Below are the code and all the weights of a small trained network. Each question names an input and a class and asks about switching units off, where a switched-off unit gives its printed mean instead of its output.

import numpy as np


def w(rows, s, z=0):
    codes = np.array(rows[::2]) - 128.0
    scale = np.full(codes.shape[1], s)
    scale[-1] = z or s
    return codes * scale


def f(y):
    return np.maximum(y, 0)


def log_softmax(a):
    a = a - a.max(-1, keepdims=True)
    return a - np.log(np.exp(a).sum(-1, keepdims=True))


def net(x, mask):
    res = np.array(x, float).reshape(1, 5) / 4 @ E
    y = f(res @ A[0][:, :-1].T + A[0][:, -1])
    res = res + np.where(mask, y, B[0][:, -1]) @ B[0][:, :-1]
    return log_softmax(res[-1] @ U[:, :-1].T + U[:, -1])


A, B = {}, {}
E = w([
[83,125,104,85,65,84,33],'x0',
[150,139,90,2,135,166,136],'x1',
[85,215,180,94,71,112,181],'x2',
[122,88,107,123,99,228,132],'x3',
[209,208,82,125,85,164,116],'x4',
],0.0089)
A[0] = w([
[189,160,103,127,109,188,152,144],'n1',
[168,114,69,89,136,213,144,151],'n2',
[129,140,116,119,55,145,81,186],'n3',
[74,92,155,193,153,35,98,187],'n4',
[148,184,129,75,119,94,127,81],'n5',
[118,88,67,91,98,115,15,163],'n6',
[108,163,136,81,117,87,142,165],'n7',
[73,88,161,197,150,34,93,186],'n8',
[152,183,118,50,114,110,138,184],'n9',
[117,63,178,154,217,124,203,208],'n10',
[111,79,62,80,87,117,2,159],'n11',
[141,174,132,206,57,164,135,159],'n12',
[111,172,133,78,132,81,135,158],'n13',
[142,96,71,79,138,222,137,204],'n14',
[7,145,187,62,73,122,135,167],'n15',
[89,27,146,197,177,167,136,140],'n16',
[11,145,178,59,78,112,141,166],'n17',
[185,139,93,128,203,124,133,254],'n18',
[156,104,69,77,126,234,153,162],'n19',
[150,171,136,203,42,161,136,149],'n20',
[136,143,168,157,177,131,198,118],'n21',
[114,90,71,92,97,118,33,152],'n22',
],0.0085,0.0024)
B[0] = w([
[90,165,117,112,129,111,90,194],'n1',
[143,147,81,97,147,136,110,211],'n2',
[134,100,117,142,95,166,134,191],'n3',
[102,170,150,103,152,55,83,249],'n4',
[173,131,114,152,166,123,148,173],'n5',
[110,119,80,120,87,160,106,220],'n6',
[163,135,149,110,145,117,157,184],'n7',
[97,168,141,98,160,52,81,254],'n8',
[176,130,121,143,155,131,153,195],'n9',
[117,89,136,173,121,173,95,231],'n10',
[114,112,82,123,77,165,107,233],'n11',
[112,162,168,144,58,113,111,199],'n12',
[170,153,139,127,155,114,160,185],'n13',
[166,137,72,95,147,152,133,219],'n14',
[110,123,167,32,89,127,147,230],'n15',
[128,77,126,161,195,162,111,230],'n16',
[112,133,171,8,94,127,155,228],'n17',
[105,129,136,160,103,127,76,202],'n18',
[149,158,79,85,145,144,124,221],'n19',
[104,157,166,142,37,112,121,201],'n20',
[110,105,119,156,100,154,95,187],'n21',
[116,115,80,126,84,166,108,209],'n22',
],0.012,0.0082)
U = w([
[146,95,83,155,116,189,112,144],'0',
[98,57,145,146,152,152,124,118],'1',
[130,100,194,200,182,109,123,130],'2',
[172,151,140,175,164,67,161,129],'3',
[156,123,157,94,92,142,216,128],'4',
[140,161,115,91,221,103,119,115],'5',
[109,29,78,180,105,46,254,2],'6',
[75,156,155,116,54,98,99,135],'7',
],0.012,0.015)

Each question gives the input, the list of numbers given to net, and the class t.
The units are the neurons (one row each of A and B). Each row of codes is followed by its name. A weight is (code - 128) times the scale printed after its matrix; where a second scale follows, it is the last column's (A, B and U).
mask holds one flag per neuron, in row order. A switched-off neuron (its flag False) gives its mean, the last column of its row in B, instead of its output. The means were averaged over made-up inputs and are rounded, as every weight is.
A unit's drop is (log p(t) with every unit on - log p(t) with that unit switched off) / (log p(t) with every unit on - log p(t) with every unit switched off).
most important unit: the unit with the biggest drop
top k neurons: the k neurons with the biggest drops, biggest first
drop of u: that unit's drop, to one decimal
input [-2,-8,-3,5,1], class 2: most important unit : n16
input [-3,7,6,-2,2], class 5: top 2 neurons : [n20 n1]
input [-2,3,-1,-1,4], class 5: top 2 neurons : [n11 n10]
input [0,-3,-8,-8,-8], class 2: top 2 neurons : [n10 n16]
input [-7,7,0,5,1], class 5: top 2 neurons : [n19 n11]
input [-2,2,4,1,5], class 4: top 2 neurons : [n8 n4]
input [-2,7,-7,-7,-2], class 0: top 2 neurons : [n8 n4]
input [-7,8,-1,1,-3], class 0: top 3 neurons : [n8 n4 n10]
input [1,8,1,-1,6], class 0: top 4 neurons : [n8 n4 n3 n17]
input [0,0,2,8,-7], class 1: top 2 neurons : [n16 n10]
input [-5,-7,-5,-8,7], class 7: top 2 neurons : [n20 n12]
input [-6,3,-6,-2,-4], class 1: drop of n10 : 0.2
input [5,-1,-6,-6,6], class 0: drop of n15 : 0.2
input [-3,3,-7,-8,-8], class 2: most important unit : n10
input [1,2,0,1,-2], class 4: drop of n8 : 0.2
